Below are the code and all the weights of a small trained network. Each question names an input and a class and asks about switching units off, where a switched-off unit gives its printed mean instead of its output.

import numpy as np


def w(rows, s, z=0):
    codes = np.array(rows[::2]) - 128.0
    scale = np.full(codes.shape[1], s)
    scale[-1] = z or s
    return codes * scale


def norm(h):
    return h / np.sqrt((h * h).mean(-1, keepdims=True) + 1e-5)


def f(y):
    return np.maximum(y, 0)


def log_softmax(a):
    a = a - a.max(-1, keepdims=True)
    return a - np.log(np.exp(a).sum(-1, keepdims=True))


def net(x, mask):
    res = np.array(x, float).reshape(1, 7) / 4 @ E
    u = 0
    for l in range(2):
        y = f(norm(res) @ A[l][:, :-1].T + A[l][:, -1])
        res = res + np.where(mask[u : u + 15], y, B[l][:, -1]) @ B[l][:, :-1]
        u += 15
    return log_softmax(norm(res)[-1] @ U[:, :-1].T + U[:, -1])


A, B = {}, {}
E = w([
[128,124,132,123,130,122,131],'x0',
[128,126,136,124,129,124,125],'x1',
[124,81,99,135,249,171,148],'x2',
[133,127,123,124,129,123,128],'x3',
[71,100,93,92,111,125,66],'x4',
[135,131,122,123,129,126,124],'x5',
[130,100,85,228,139,52,88],'x6',
],0.017)
A[0] = w([
[134,54,107,158,187,127,125,38],'0.n1',
[134,65,128,182,142,90,118,103],'0.n2',
[117,81,112,107,201,189,152,96],'0.n3',
[114,93,116,72,208,206,169,113],'0.n4',
[130,107,113,204,113,63,100,88],'0.n5',
[8,79,69,65,107,130,52,138],'0.n6',
[144,62,111,138,202,130,123,66],'0.n7',
[111,127,114,104,114,120,156,18],'0.n8',
[102,112,103,97,127,148,130,2],'0.n9',
[145,53,122,163,204,146,118,61],'0.n10',
[71,102,97,101,76,118,90,95],'0.n11',
[165,156,116,142,106,129,168,114],'0.n12',
[165,147,137,187,131,104,148,80],'0.n13',
[179,133,140,146,130,112,183,28],'0.n14',
[124,169,168,32,89,161,156,190],'0.n15',
],0.014,0.0074)
B[0] = w([
[87,203,86,103,97,144,192,175],'0.n1',
[110,168,104,109,64,123,180,178],'0.n2',
[162,61,211,108,137,141,78,207],'0.n3',
[207,84,204,96,129,120,52,233],'0.n4',
[190,72,177,104,82,112,66,194],'0.n5',
[58,161,121,30,119,161,11,240],'0.n6',
[62,200,79,190,140,182,168,183],'0.n7',
[149,162,103,139,73,138,121,128],'0.n8',
[122,179,165,102,170,124,127,135],'0.n9',
[83,195,67,135,137,128,180,188],'0.n10',
[138,48,90,180,132,138,128,179],'0.n11',
[141,170,153,88,151,147,167,158],'0.n12',
[134,189,167,100,103,120,151,162],'0.n13',
[87,79,79,121,81,157,81,147],'0.n14',
[57,207,61,191,161,129,189,250],'0.n15',
],0.011,0.013)
A[1] = w([
[160,192,148,115,127,173,108,172],'1.n1',
[240,88,209,167,193,128,168,2],'1.n2',
[236,99,179,162,73,58,173,28],'1.n3',
[49,144,30,160,169,121,115,22],'1.n4',
[147,32,123,104,87,104,71,58],'1.n5',
[77,48,100,72,125,129,76,27],'1.n6',
[149,147,74,229,160,128,207,39],'1.n7',
[224,114,208,162,92,64,159,19],'1.n8',
[131,114,114,204,114,98,187,38],'1.n9',
[39,107,29,131,124,91,66,132],'1.n10',
[127,174,91,206,136,114,246,109],'1.n11',
[165,95,137,103,52,98,89,103],'1.n12',
[149,3,102,158,178,149,156,111],'1.n13',
[77,36,112,82,163,145,76,87],'1.n14',
[175,41,91,127,105,113,81,59],'1.n15',
],0.014,0.0067)
B[1] = w([
[144,70,94,172,95,87,130,228],'1.n1',
[114,33,7,188,42,153,182,166],'1.n2',
[129,182,122,51,229,224,86,173],'1.n3',
[102,231,68,96,56,222,232,195],'1.n4',
[94,53,157,175,100,63,155,168],'1.n5',
[211,169,209,176,197,87,146,193],'1.n6',
[102,190,218,199,124,15,125,183],'1.n7',
[155,142,140,49,201,246,114,169],'1.n8',
[157,116,141,138,175,84,130,147],'1.n9',
[92,83,36,137,69,192,228,248],'1.n10',
[187,126,200,145,193,52,80,238],'1.n11',
[121,41,163,106,149,82,72,181],'1.n12',
[109,186,106,117,123,54,176,138],'1.n13',
[196,201,183,131,165,76,138,208],'1.n14',
[100,136,146,187,114,43,151,150],'1.n15',
],0.013,0.011)
U = w([
[177,232,211,210,204,20,195,160],'0',
[191,121,217,20,215,196,14,206],'1',
[42,223,5,85,65,221,197,129],'2',
[67,15,138,126,21,14,61,2],'3',
[206,19,79,214,138,191,234,121],'4',
],0.02,0.007)

Each question gives the input, the list of numbers given to net, and the class t.
The units are the neurons (one row each of A and B). Each row of codes is followed by its name. A weight is (code - 128) times the scale printed after its matrix; where a second scale follows, it is the last column's (A, B and U).
mask holds one flag per neuron, layer by layer. A switched-off neuron (its flag False) gives its mean, the last column of its row in B, instead of its output. The means were averaged over made-up inputs and are rounded, as every weight is.
A unit's drop is (log p(t) with every unit on - log p(t) with that unit switched off) / (log p(t) with every unit on - log p(t) with every unit switched off).
The circuit of an input: a set's keep is (log p(t) with only the set's units on - log p(t) with every unit switched off) / (log p(t) with every unit on - log p(t) with every unit switched off). Starting from the 12 units with the biggest drops (on a tie, the unit counted first), units are removed one at a time, each time the one whose removal leaves the highest keep (on an exact tie, the one counted first), for as long as the keep stays at least 0.8.
units of the circuit, in order: the units of the circuit, biggest drop first
top k neurons: the k neurons with the biggest drops, biggest first
k most important neurons of layer l: the k neurons of layer l with the biggest drops, biggest first
drop of u: that unit's drop, to one decimal
input [5,-5,8,2,-1,2,-8], class 4: units of the circuit, in order	0.n6
input [-3,-1,-3,7,-1,-2,-8], class 0: units of the circuit, in order	0.n6, 0.n15, 1.n11
input [-6,-5,-8,-6,0,-4,4], class 1: top 2 neurons	0.n6, 1.n3
input [-5,6,0,1,-3,2,6], class 1: 2 most important neurons of layer 0	0.n5, 0.n15
input [-7,5,8,4,-4,7,-3], class 4: top 3 neurons	0.n6, 1.n2, 0.n4
input [2,-8,0,-2,0,-6,5], class 1: 3 most important neurons of layer 0	0.n5, 0.n15, 0.n6
input [2,3,-2,3,3,7,1], class 3: top 3 neurons	0.n15, 0.n6, 1.n10
input [5,-6,5,4,-3,-3,-6], class 4: top 2 neurons	1.n2, 0.n6
input [-4,-5,6,6,2,-8,1], class 2: top 3 neurons	0.n10, 0.n7, 0.n1
input [-8,-5,0,-4,2,5,8], class 3: top 2 neurons	0.n5, 0.n15
input [-6,8,0,5,-3,-1,-8], class 0: top 2 neurons	0.n15, 0.n6
input [6,7,-2,4,-1,7,1], class 1: drop of 0.n6	0.6
input [-4,7,6,-5,-3,0,-6], class 4: drop of 0.n6	1.9
input [-2,6,-1,1,1,3,7], class 3: units of the circuit, in order	0.n5
input [7,1,-5,2,1,6,5], class 3: drop of 1.n15	0.3
input [-5,-2,4,-1,-6,2,-3], class 4: drop of 1.n2	0.5
